Each row comes from the steps of one walk. Every step used is in the known rows, and no mark comes twice. Write the walk behind each row, first mark first.
Known rows
duzi-dapan-tadet-migaz-nobab-balono-rozik: [-1.40 -1.69  0.58 -1.79 -0.03 -0.39 -0.49 -0.84 -0.92  3.17  2.52  0.81
 -3.96 -1.17 -0.91 -1.12 -2.16  2.64  2.49 -0.10 -1.36 -0.74  1.52  0.22
  0.21 -0.80  2.83 -2.94  1.69 -3.07  1.11 -0.66 -1.70 -3.70  1.34 -1.36
 -1.40  3.48  0.56 -0.34 -0.61 -3.34 -2.18]
balono-dapan-migaz-lazo-duzi-rozik: [ 0.79  3.96  1.07  0.74  0.72  0.62 -1.57  0.43 -0.75  1.65 -0.11 -0.12
  1.69 -2.00 -3.29  3.36 -0.44 -4.17  3.44 -1.10 -1.16 -2.00  2.56 -0.05
  0.52  2.67  2.06 -3.26 -2.80  2.59 -0.74 -0.55  0.91  1.25 -1.78 -1.93
  0.94  0.73  1.47 -2.04 -0.91  1.94 -2.37]
dapan-migaz-lazo-duzi-nobab-balono-rozik: [-1.21  2.78  1.34 -3.74  2.25  0.45 -2.53 -3.11  1.51  0.97  1.70 -2.94
  0.99 -0.04 -1.40  1.42 -2.13  0.40  3.97  1.69 -2.70 -2.99  3.40  1.07
  2.13 -0.83  0.43 -3.27  1.86  1.02 -1.33 -2.30 -0.13 -0.14  0.52 -0.94
 -2.43  4.24  1.43 -1.56  1.33 -0.01 -2.43]
duzi-nobab-balono-dapan-lazo-rozik: [-1.99 -0.47  1.20 -5.50  3.14 -2.36  0.01 -6.28 -0.19 -0.04  1.47 -0.36
 -1.50 -0.48 -0.44  1.23 -2.40  1.03 -0.41  0.62 -1.09 -2.79  1.18  0.89
  3.73 -2.32  5.69  1.19  2.50 -2.94 -5.68  0.04 -1.45  1.91 -2.33 -0.07
 -0.25  2.25  1.06 -4.12  0.30  2.40 -2.73]
balono-nobab-migaz-duzi-dapan-lazo-rozik: [-1.85 -0.04  2.45 -2.85  3.80  0.08  1.26 -1.88 -1.84  0.01  0.30  0.81
  0.13  1.95  3.32  3.28  2.23 -0.94 -3.33  2.99  2.01  0.65 -0.26 -0.34
  0.63  2.73  2.94  0.41  1.79 -1.41 -4.29  2.56  1.31  2.32 -3.48  2.60
  1.22  4.75  2.74 -3.12  0.49  1.33 -0.20]
rozik-lazo-duzi-dapan-migaz-nobab-balono: [-0.13  1.17 -1.72  1.39 -0.56  3.12 -1.06  3.17 -0.62  1.44  1.83  0.02
  1.37  3.31 -0.03 -0.32 -0.94 -2.12 -1.52 -2.63 -0.58  1.79 -1.65  1.22
 -1.85 -1.69 -1.09 -4.05  2.92  0.05  3.14  2.68  0.48 -0.38 -0.34 -0.99
 -1.99  1.15 -0.97  2.87  0.86 -2.27 -0.28]
duzi-rozik-dapan-lazo-migaz: [ 1.63  0.15  3.54 -1.05  2.67 -2.56 -1.28  2.22  0.08 -0.67 -4.68 -0.25
 -1.96 -2.26  2.97  2.09  2.05 -3.07  0.95 -1.27  2.81 -3.54  1.65 -1.75
  1.58 -0.54  2.65 -1.18  1.38  2.26 -0.72  0.00 -1.76 -0.07  2.91  2.84
 -1.74  0.19 -0.58 -2.70 -2.79 -1.62  1.24]
rozik-migaz-duzi-nobab-balono-dapan-lazo: [-2.86 -0.32 -0.75 -3.23 -0.59 -1.64 -2.20 -1.73 -1.09 -0.49  0.23 -2.95
 -0.68  2.91 -1.81 -2.23 -1.43 -1.12 -0.98  0.67  0.24 -1.41 -0.96  1.99
  2.07 -3.32  1.31  2.41  2.56 -1.48 -1.19 -3.58 -0.94  0.59 -0.83 -1.07
 -1.93 -1.45 -3.02 -1.34 -0.82 -1.36 -2.04]
lazo-migaz-rozik-tadet-balono-nobab: [ 3.43  0.51  1.37  1.89 -0.38 -7.45  0.49 -0.42  1.13 -4.62 -2.54 -1.29
 -0.09 -1.18 -0.17  0.54  1.08 -0.12 -2.10  0.32  0.30  1.39  3.77 -1.48
 -1.43 -0.41 -3.52  4.44 -1.08  4.17 -1.64  4.38 -0.25 -0.55  0.92  7.24
 -0.60  4.03  2.29 -1.31  1.21 -0.43  1.68]
rozik-migaz-lazo-duzi-dapan: [ 0.81  0.60  0.18  3.13 -1.18  7.34  3.50  4.71  0.40  1.77 -3.18  1.31
  1.66  0.40  2.15  1.02 -1.00 -2.83  3.54 -0.20 -0.23  2.54  0.52 -1.39
 -1.05 -1.60  0.97 -0.07 -1.39 -0.73  0.93 -0.35  1.53 -1.73  4.01 -3.01
 -0.49 -2.67  2.70  1.44  0.96 -0.97 -1.22]
balono-dapan-tadet-lazo-migaz: [-2.29  0.27 -1.96 -0.81  2.07 -4.29 -0.68  1.34  3.01 -2.33 -5.13  0.59
 -2.50 -2.79  2.79 -1.06  1.63  0.03  4.68  0.32  1.09 -7.58  1.00 -2.41
  0.72 -0.51  3.93  2.18 -0.26  1.71  2.31  1.73 -0.41 -1.87  4.57  2.55
 -0.41 -3.24 -1.09  0.78 -0.71 -0.17  1.86]
tadet-rozik-dapan-duzi-nobab: [-3.49 -1.74  0.44  4.20 -4.11  1.01  3.17  0.48  0.63  1.44  3.60 -0.61
  1.22 -0.87 -1.28 -2.42  1.15  0.30 -1.67 -0.98  0.65  3.34 -2.92  0.89
 -2.13  2.81 -1.18  0.91  0.69 -0.01 -0.60 -4.66  4.27  2.53 -1.80 -1.73
 -2.75  0.36 -3.44  1.93  1.01  2.56  1.23]
migaz-lazo-rozik-dapan: [ 2.12  0.88  4.31 -0.64 -2.46  0.93  1.89 -0.07  2.21 -1.23 -3.69  0.15
 -2.62  0.73  4.51  1.27 -2.30  2.13 -0.33 -1.45 -2.15  0.53  1.45 -0.71
  0.92 -2.21  2.72 -0.46 -0.97 -2.17 -3.54 -1.31  0.60 -1.13  2.84 -3.98
  1.31 -1.47  4.06 -5.14 -2.19  0.27 -1.23]
migaz-lazo-duzi-dapan-tadet: [-0.11 -0.34 -2.93  3.32 -1.51  6.34  2.10  4.56 -1.17  4.89 -2.78  4.78
  0.58 -3.08  1.00 -0.06  0.17  0.20  4.71  0.92 -0.20 -1.60 -0.16 -2.73
 -0.46 -1.15  5.34  0.12 -1.38 -1.57  3.00 -1.34  0.30 -1.07  1.33 -1.96
  0.79 -5.44 -0.89  1.31  1.70 -0.48 -1.46]
nobab-migaz-duzi-dapan-lazo-rozik-tadet: [ 1.54 -0.07  2.25 -3.38  2.47 -0.01  0.69  2.09 -0.06 -1.92 -0.95  2.51
 -1.12  1.17  4.37  1.29  1.47 -0.46 -0.92  3.14  0.76  1.24 -0.84 -1.31
  0.38  1.64  2.16  2.09 -1.16 -0.75 -2.55  2.97 -2.69 -0.28 -0.19  2.65
  3.91  0.33  2.14 -4.28 -0.48 -2.08  2.40]
lazo-rozik-tadet-balono-dapan-migaz-duzi-nobab: [-1.74  1.41  2.90  0.67 -1.31 -2.40 -0.94  0.48  2.70 -1.59  3.93 -1.59
  0.20  1.43 -0.36 -0.79 -0.48 -2.46 -1.91  0.47  1.73  1.23 -2.42 -1.50
  0.41  3.28 -1.35  0.10  0.20  3.24 -1.25  2.35  1.54  2.60 -3.06  3.90
  1.65  0.71 -2.51  0.85 -2.95 -1.02  1.44]
dapan-rozik-lazo-duzi: [ 0.24  3.41 -3.06 -0.46  2.69  2.01 -0.36  0.77  3.82  0.24 -2.12 -0.56
  2.33 -0.73  0.92  3.50  0.63 -1.39 -1.00 -0.84 -1.44 -0.06  0.67  0.93
 -1.10  1.97  0.10 -1.71 -1.10  1.88  0.25  0.93  1.74  6.02 -1.01 -0.07
  0.69  0.29  2.54 -2.62  2.53  1.17  0.34]
duzi-rozik-tadet-migaz: [ 1.89 -1.89  1.27  0.81 -1.11 -4.63  1.08  4.16  1.85 -1.71 -2.14  1.75
 -3.48 -1.92 -1.49  1.70  0.83 -2.59  3.99 -3.57  1.30  1.09  1.15 -1.20
 -2.55  4.36  0.43  1.88 -2.24  1.98  2.24  2.14 -3.30 -1.42  3.57  3.62
  1.19  1.47  0.39 -3.29 -2.06 -1.89  1.11]
migaz-nobab-lazo-rozik-tadet-balono: [ 5.31 -1.07  0.57 -0.09  0.78 -2.24  2.40 -2.23  1.60 -2.69  0.68  0.28
 -0.06  0.08  1.02  0.49 -0.83  2.91 -3.39 -1.56 -1.54  3.03  2.71  0.51
  0.83 -2.52 -1.11 -1.12 -2.48 -1.02 -3.17  5.68 -4.44 -1.14  2.36  2.34
  4.11  0.01  3.01 -0.33  0.18  0.87  0.21]
rozik-migaz-duzi-nobab-lazo: [-1.94 -2.18  0.60 -1.22 -0.45  3.10  1.84 -0.98 -0.49 -1.95  1.89 -1.69
  4.88  2.64  1.86 -2.46 -2.37 -3.85  1.66 -1.24  0.90  1.87  0.47  2.73
 -1.11  1.43 -2.39 -0.09  0.04  1.27 -1.75 -0.65 -1.28  1.76  2.16 -0.32
 -0.19 -0.78 -1.15  1.31 -1.95  1.93  0.45]
tadet-balono-dapan-lazo: [-2.69 -0.89 -1.38 -0.23 -1.14 -3.45 -1.09 -2.82  3.04  0.31 -2.38 -3.73
 -3.10 -0.74 -2.22  0.33 -0.31  0.69 -2.32 -0.29 -0.48 -2.41  2.23  0.86
  4.46 -4.14  4.84  1.37  1.16 -1.76 -2.71 -1.97 -1.69  0.89  1.17  0.67
 -0.01 -4.54 -2.90 -1.01  0.85 -0.62 -4.61]
rozik-tadet-lazo-migaz-duzi-nobab-balono-dapan: [-3.31  0.34 -2.39 -2.95 -1.21 -1.63 -3.27 -1.55  0.67 -2.26  0.42 -1.31
 -1.96  1.60 -0.06 -4.66 -3.29 -0.86  1.62 -0.46  0.09 -0.02 -0.72  0.62
  2.04 -4.87 -1.80  4.14  1.06  0.20  1.23  0.04 -0.38  0.03  0.96 -0.93
 -0.70 -2.49 -1.67  1.24 -0.89 -1.90  1.62]
migaz-rozik-tadet-lazo-duzi-nobab-balono-dapan: [-2.60  0.13 -3.22 -1.79 -1.42  0.28 -2.20 -4.30 -1.11 -1.28  2.04 -0.62
 -0.96 -0.04 -2.79 -2.06 -3.92  0.55  1.02 -0.27 -2.65  0.02  0.18  1.68
  2.33 -4.38 -0.88  5.37  0.55 -0.67 -1.06 -1.59 -1.27 -1.30 -0.95 -2.63
 -0.68 -2.39 -1.14 -0.09  2.13  0.36 -0.77]
migaz-nobab-balono-rozik-lazo-duzi-dapan-tadet: [-0.50  0.09 -2.53  0.57  0.53  5.26 -0.19  2.08 -3.38  5.23  1.08  4.17
  0.59 -1.91  0.56 -0.55 -0.38  1.37  1.55  1.13 -0.48 -0.75 -0.84 -0.46
 -0.84 -2.51  3.15 -1.96  0.98 -2.86  3.66 -1.24 -0.57 -0.96 -1.01 -2.59
 -0.25 -1.84 -0.27  0.95  2.03 -2.45  0.19]
duzi-rozik-lazo-migaz-nobab-balono-dapan-tadet: [-0.58  0.36 -0.78 -2.15  0.19 -3.01 -3.88  0.16 -2.37  1.24  0.00  2.50
 -1.88 -3.02 -1.76 -3.10 -2.23 -0.41  2.94 -0.75 -0.15 -3.88 -0.74  0.27
 -0.34 -2.49  3.97 -0.34  0.47 -1.15  3.69 -0.31 -2.51 -0.87 -1.93 -1.18
 -0.72 -2.45 -0.77 -0.50 -2.73 -2.55  0.23]
rozik-lazo-duzi-dapan-tadet-balono-nobab-migaz: [-0.37 -1.90 -0.23  1.48  0.68 -0.16 -2.86  1.55  0.64 -0.70 -2.64 -1.34
  0.32 -0.14  0.59  1.94  2.59 -2.09 -2.65  3.03  3.71  2.88 -1.95 -0.62
 -0.96  0.14 -3.86  2.22  0.88  0.67  4.47  1.82  0.21  2.13 -2.79  3.87
 -1.24  0.22  2.31  3.79  1.92 -1.08  1.61]
rozik-migaz-lazo-duzi-dapan-tadet-balono-nobab: [ 3.48  0.29 -1.34  4.49 -1.15 -1.51  2.00  1.18 -1.95  0.08 -3.75  0.32
  2.65  0.39 -1.40  0.78  2.66  1.04 -0.67  1.82  0.98  1.50  1.26 -2.13
 -2.17 -3.26 -2.81  3.28 -0.93 -0.06  2.89  0.48  1.24 -0.83 -0.62  1.84
 -1.00  1.35  1.69  1.83  2.82  0.79 -0.26]
nobab-lazo-rozik-dapan-duzi: [ 0.64 -0.13  3.09 -0.20 -2.04  0.37  2.57 -0.83  1.30  0.34  1.57 -0.30
  0.59 -0.12  1.96 -1.44  0.34  2.54 -4.16 -0.37 -0.18  1.25  0.78  0.19
  0.10  0.43 -0.88  0.62 -1.90 -0.14 -2.43 -1.39  4.75  1.41 -0.13 -3.18
  1.60 -1.70 -1.67  0.32 -0.06  1.93  0.09]
nobab-balono-dapan-tadet-rozik: [-2.64 -1.49 -2.90  0.15 -2.22 -3.43  0.27 -3.74  1.07  0.88 -0.22  2.14
 -4.40 -2.16 -4.85 -1.91 -1.93  4.82  1.87  0.01 -3.19 -2.95 -1.09 -0.89
  1.66  0.46  5.11 -1.38  1.03 -4.46 -2.72 -1.95 -1.42 -1.82 -1.92 -2.41
  0.46 -1.20 -1.83 -1.87 -0.81 -1.72 -2.82]
tadet-rozik-migaz-lazo-duzi: [ 3.00  4.02 -1.31  2.05  0.96  2.25  2.17  2.23  1.01 -1.78 -3.66 -0.84
  2.51  2.16  0.24  2.64  1.19 -0.19  2.46  0.10 -2.84  0.27  0.76  0.71
 -1.39  2.32 -1.67 -2.52 -2.69  0.92 -1.17 -0.16  2.27 -0.98  2.87 -1.78
  0.57  0.37  5.01 -1.40  1.96  2.74  0.05]
balono-dapan-migaz-rozik-tadet-lazo-duzi: [-0.31  3.59 -3.18  1.86  0.67 -0.85 -0.48  0.88  1.14 -2.63 -1.30 -0.36
  0.84  0.64  0.00  2.54  2.47 -0.36  0.20  1.07 -2.25 -3.43  0.64 -1.07
  0.60  1.96 -0.80  3.01 -2.21  3.54 -0.37  1.41  1.23 -1.90  0.56  0.90
  2.53 -2.19 -1.75 -0.84  3.44  1.09  1.50]
lazo-rozik-dapan-duzi: [ 1.01  0.23  3.78  0.51 -3.20 -0.84  2.65  1.71  2.61  0.85  1.45 -0.08
 -1.72 -1.15  1.53 -1.32  0.30  2.74 -4.39 -0.39  0.03  1.12 -0.05 -1.07
 -0.69  1.65  0.01  0.54 -2.73  0.26 -2.08 -1.33  6.34  1.57 -0.03 -2.28
  0.67 -0.60 -0.60 -0.30 -0.55  1.13  0.45]
dapan-migaz-duzi-rozik: [ 0.08  1.64  3.71 -0.28 -0.93 -1.18 -0.36  2.78  0.51  1.48  2.88  0.78
 -0.21 -1.18 -2.59  1.81 -0.45 -3.91 -0.16 -2.51  1.22 -1.36  1.12 -0.64
 -1.98  7.72  1.77 -5.76 -2.55  3.61 -2.24  1.37  1.21  2.41 -1.46  1.41
  1.13  3.58 -0.54 -2.70 -4.86 -0.97 -1.11]
migaz-duzi-dapan-tadet-lazo: [-4.00 -1.36 -5.43  1.94 -1.33  3.60  3.44  1.57 -0.90  2.28 -1.49  4.30
 -0.03 -0.18  1.41 -0.46  2.69  3.21  1.11 -0.19  0.26 -3.23 -0.71 -0.41
 -1.95 -0.08  4.45  1.37 -0.33 -2.95  2.11 -1.34 -0.33 -1.51  2.85 -2.24
  1.37 -4.30 -2.66  0.30  2.28  0.53 -0.19]
rozik-migaz-duzi-nobab: [-1.36 -1.28  2.28  0.34 -2.62  1.15  2.01  4.19  1.39 -1.16  2.39 -1.38
  1.18  1.36  1.15 -2.51 -2.15 -4.01  0.99 -1.08  1.94  2.19 -2.17  0.49
 -3.30  4.44 -1.84 -0.08 -1.33  2.48 -0.65 -0.84  2.17  2.31  1.58  1.69
 -2.23  1.83  0.79  0.55 -3.19  0.58  1.94]

Which walk is each row?
[ 0.30  1.76  3.47  0.51 -1.98 -1.75  0.58  0.74  0.55 -1.27 -0.32 -1.75
  0.79  1.64  2.50 -0.67  2.88  1.67 -3.99  2.45  0.27  2.46 -0.65  0.47
 -1.91  1.81 -2.92  2.71 -1.79  0.80  0.15 -1.77  6.63  1.34 -2.45 -1.86
  0.14  1.21  1.56 -0.10  1.01  2.70  1.27]	balono-nobab-migaz-lazo-rozik-dapan-duzi
[ 0.87  1.42 -2.01  4.81  0.07  3.29  0.54  0.62 -1.64  0.06  0.80 -1.36
  3.46  3.65  1.59  1.38  1.90 -2.02 -2.42 -1.34 -1.14  1.93 -1.13  0.18
  0.75  2.25 -3.52 -5.09  0.25  1.54 -0.88  1.60  2.04  0.07 -1.52 -1.44
  1.81  0.19 -2.42  2.81  1.13  2.19  1.34]	tadet-rozik-dapan-migaz-nobab-lazo-duzi
[-0.90  1.36 -0.88 -3.33  2.44  0.80 -2.38 -3.04 -0.77  2.19  1.00 -0.57
 -0.31 -0.96 -1.97  1.24 -0.96  2.37  4.89  1.18 -1.68 -2.35  2.37  1.35
  1.45 -0.94  0.27 -1.42  1.78 -0.71  1.54 -2.92 -1.05 -0.84  0.77 -0.95
 -1.77  2.78  1.59 -1.29  2.08  0.48 -1.70]	dapan-tadet-migaz-lazo-duzi-nobab-balono-rozik
[ 4.46 -1.12  1.76  1.14 -0.35  0.06 -1.70 -0.83 -0.93  1.39 -1.05  1.75
 -1.33 -2.22 -1.00  0.66  0.98  2.70 -3.75 -2.00  2.83 -0.10  0.78 -1.63
  1.93 -2.37 -2.08 -3.25 -0.64  0.01  1.12  1.23 -2.88 -0.68  0.64  0.92
  2.66 -4.14 -1.89  2.07 -3.79 -2.50 -0.25]	nobab-lazo-migaz-duzi-rozik-dapan-tadet-balono
[-1.10  0.00  1.78 -0.45  1.15  1.69  1.51 -0.26 -0.39  1.76 -0.39 -1.01
 -0.44  1.62  0.25  1.91  2.24  0.88 -3.24  1.52  1.32  0.02  1.07  0.36
  1.32 -1.18  2.24 -1.58  1.94 -2.21 -2.45 -1.96 -1.14 -1.17  1.78  0.33
  0.35 -0.52 -1.26 -1.50 -0.17 -3.61 -2.58]	tadet-balono-rozik-migaz-duzi-dapan-lazo
[-3.85 -2.16  0.73  2.09 -1.35  2.48  1.65 -3.48 -1.75 -0.83  3.27 -1.18
  4.29  0.70 -0.26 -0.71  1.01 -1.55 -0.54 -2.09  0.77  2.57  0.01  3.58
 -1.01  2.54 -2.82  2.85  2.36  1.68 -0.26 -2.67  0.33  0.08 -0.15 -0.74
 -0.44 -2.33 -5.29  2.44  0.75  2.95 -0.78]	tadet-migaz-rozik-dapan-duzi-nobab-lazo
[ 1.96 -1.29  4.74 -5.57  2.72 -4.76  1.17 -2.88  0.35 -3.45 -0.20 -1.26
 -1.13  0.73 -0.55  0.33 -2.26  0.00  0.92  1.34 -0.32 -2.87 -0.33 -0.29
  0.63 -1.33  2.15  2.32  1.05 -2.17 -3.91 -0.23 -2.56 -1.83  0.07  0.28
 -1.79  3.82  2.58 -3.76 -2.76 -0.08 -1.10]	duzi-nobab-balono-dapan-lazo-rozik-migaz
[-1.90 -0.17 -2.60  1.38 -0.30 -4.20 -0.48 -2.01 -0.64 -0.01  0.29  2.00
 -3.53 -1.24 -2.69 -2.60 -0.36  3.11  1.69 -0.11 -2.15 -2.52 -2.28 -0.87
  0.60  1.44  3.55 -2.91  1.52 -2.73 -0.97  0.75 -0.67 -2.69 -2.16 -0.53
  0.06  0.58 -1.15  0.17 -1.55 -1.38 -0.13]	lazo-migaz-nobab-balono-dapan-tadet-rozik
[-0.19  0.38 -3.75 -3.60  2.53  0.20 -1.17 -1.77 -0.12 -1.46  1.35  1.18
  1.23  1.72 -0.10 -1.58 -0.12  1.23  0.32 -0.89  0.02  0.57 -0.95  1.03
 -1.06 -1.59 -2.98  1.09  1.76  0.46  1.21  1.84 -2.43  1.84 -0.23  0.91
 -0.85  3.21 -0.41 -0.35  0.41 -0.01  1.92]	dapan-rozik-tadet-lazo-migaz-duzi-nobab-balono
[ 1.74  1.25 -2.59  1.19  2.22  2.10 -0.06  1.13 -1.65 -0.44  0.83 -1.27
  2.78  2.06  2.60  0.84  0.95 -2.38  1.04 -0.44 -1.02  2.29  2.05  1.30
  0.54  1.62 -3.92 -1.80 -2.16  2.46  0.93  2.62  0.28 -0.07  1.72  0.73
  2.67  0.94  0.79  1.40  2.63  2.32  2.58]	balono-rozik-tadet-migaz-nobab-lazo-duzi
[-2.01  1.06 -2.41 -2.37  1.81  1.38 -2.01 -1.48 -1.62  0.13  1.91  2.05
  1.44  1.60 -1.31 -1.37 -0.45  0.99  0.10 -1.57  0.88  0.39 -2.67  2.44
 -1.45  0.02 -1.89 -2.47  4.38 -0.37  1.47  0.17 -0.72  2.22 -1.30  0.75
 -2.06  1.09 -0.32  0.20 -0.26 -1.08  1.98]	dapan-tadet-rozik-lazo-migaz-duzi-nobab-balono
[ 3.88  0.78 -0.36  0.65  2.49  2.25  0.54 -1.06 -0.93 -0.51  1.54 -2.97
  3.25  1.64  0.98  1.15 -0.45 -0.76 -1.83 -0.11 -1.17  1.83  2.64  1.58
  1.13 -0.32 -4.75 -4.32 -2.56  1.30 -1.42  2.32  0.26 -0.46  1.87 -0.36
  1.41  1.56  2.80  3.00  1.31  2.52  0.52]	tadet-balono-rozik-migaz-nobab-lazo-duzi
[ 4.16 -2.82 -1.17  4.33 -0.48  3.19  2.26  1.27 -1.54  2.29  0.16  1.99
  1.15 -1.09 -1.26 -0.01  0.91  1.83 -2.12 -0.52  1.35  1.80 -0.67 -1.56
 -0.13 -3.03 -1.13 -1.96 -1.02 -2.12  2.47  2.32 -2.75 -2.99  1.17  0.26
  1.52 -3.57 -1.08  5.77  0.00 -1.08 -1.09]	rozik-migaz-nobab-lazo-duzi-dapan-tadet-balono
[ 0.36 -0.29 -4.26 -0.17  0.42  3.66 -1.36  0.36 -1.88  2.20  0.08  1.28
  1.20  0.59 -2.47  0.23 -0.74  0.37  3.70 -1.94  0.13  0.49 -0.88  1.26
 -0.30 -2.09 -1.67  0.31  2.12 -0.25  4.42 -0.69 -0.85  0.61  0.51 -0.35
 -2.43 -0.34 -0.19  2.30  2.63  2.22 -0.89]	dapan-tadet-migaz-lazo-duzi-nobab-balono
[ 2.10 -1.00 -1.08  6.00 -2.16  0.08  0.40  6.15 -4.09  2.82  1.28  2.26
 -1.82 -0.12  0.03  0.57  2.71 -1.87 -0.48 -3.63  1.73  2.19 -3.14 -0.75
 -3.47  4.64 -0.69 -2.85 -1.59  0.75  5.35  1.20  1.11 -1.45 -1.21  0.46
  0.41  1.38 -0.82  1.66 -1.44  1.20  2.31]	lazo-duzi-rozik-dapan-tadet-migaz-nobab
[ 0.73 -0.61  2.57 -2.00 -1.21 -0.04 -3.12  1.57 -1.11  2.20 -0.28  1.59
 -3.30 -2.13  1.87 -2.56 -1.27  2.37  1.22  1.49  1.51 -2.96 -1.10 -2.82
  1.31 -1.72  0.49 -0.93  1.09 -0.16  2.10 -3.22 -0.10 -1.14 -0.07 -0.54
 -1.02 -1.11 -2.03 -0.67 -3.59 -4.18  1.87]	lazo-migaz-duzi-nobab-balono-rozik-dapan-tadet
[ 1.99 -2.05  2.07 -2.26  2.48 -6.43 -1.93 -1.23  1.59 -4.45 -2.65 -2.86
 -1.41  0.78  1.26  2.48  2.77 -0.45 -3.36  3.92  2.02  1.42  0.38 -0.53
  0.55  0.96 -2.37  3.45 -0.20  0.79 -1.01  3.63 -2.31  1.08 -2.12  6.47
  0.22  4.54  3.92 -1.04  1.13  0.76  1.27]	dapan-lazo-rozik-tadet-balono-nobab-migaz
[-0.02  1.17 -0.10  0.88 -1.56 -3.25  0.91 -2.75  0.94 -0.84  4.41 -1.83
  1.07  0.20 -1.38 -3.81  0.29  2.47 -4.94  0.62 -1.34  2.81  0.83  1.75
  0.76 -1.13 -1.86  1.87 -3.20 -0.01 -1.18  1.68  3.32  0.56 -2.03 -1.22
  3.60 -2.77 -2.03  3.46  1.20  1.95 -0.11]	migaz-nobab-lazo-rozik-tadet-balono-dapan-duzi
[-2.23 -0.38 -3.35 -1.48 -1.45  0.65 -3.38 -0.34 -0.56  2.34 -0.14  1.34
 -0.71 -2.40 -2.29 -2.81 -3.07  0.26  2.74  0.49 -0.32 -2.87 -1.67 -0.09
  1.33 -4.09  2.52  2.56  0.93 -1.39  3.61 -2.90 -0.56  1.70 -2.31 -1.96
 -1.24 -5.22 -2.45  0.90  0.62 -1.19 -0.34]	rozik-lazo-duzi-nobab-balono-dapan-tadet
[ 2.58 -1.62  1.33  0.11  1.90 -1.09  3.39 -0.66  0.79 -1.93 -2.37 -0.20
  3.08  0.32  0.13  0.75  0.30 -2.11  1.19  1.95 -0.16  0.99  0.38 -2.71
 -2.48  0.68 -1.44  2.54 -0.96 -0.30 -0.79  0.89 -1.27 -0.21 -1.54 -0.42
 -0.54  5.22  0.94 -0.90 -1.42 -1.12 -0.95]	balono-nobab-lazo-duzi-dapan-rozik-migaz
[-2.20 -3.26  4.70 -0.43 -1.33 -0.41 -2.67 -0.07  3.69 -0.38  2.80 -4.64
 -2.05 -1.70  0.01 -0.66  0.62 -0.57 -2.59  2.77  2.91  2.95 -2.28  0.80
  0.70  2.70 -3.83  0.32  0.02  1.00  1.26 -2.56  1.28  1.40 -1.36  1.35
 -2.43  0.58  0.29  4.41 -1.17 -0.25  0.65]	tadet-balono-rozik-dapan-duzi-nobab-migaz
[ 2.02  0.19 -3.05 -0.65  1.16  2.67  0.29 -1.49 -2.85  0.60  0.48  1.73
  2.51  1.08 -3.52 -0.13 -0.79  2.17  3.10 -0.18 -1.78  0.11 -1.70  1.27
 -1.06 -1.77 -1.99 -1.04  1.70 -2.02  1.18 -1.79 -1.76 -1.13 -0.65 -2.17
 -2.51  1.87  1.56  0.60  1.95  1.95 -0.40]	dapan-tadet-rozik-migaz-lazo-duzi-nobab-balono
[-1.20 -1.56  2.33  1.87 -1.98  3.54 -1.25 -0.28 -0.66 -1.86 -0.01 -1.20
 -1.52  0.12  2.18  2.58  0.41 -0.42 -2.97 -0.05  0.23  1.60 -2.51  0.87
  0.06  2.36 -2.85  2.26  0.73  0.97 -1.11 -2.61  0.02 -2.21 -0.38 -1.36
 -1.06 -1.66  0.56 -0.12 -0.12  0.69  0.94]	tadet-lazo-duzi-nobab-migaz-rozik-dapan
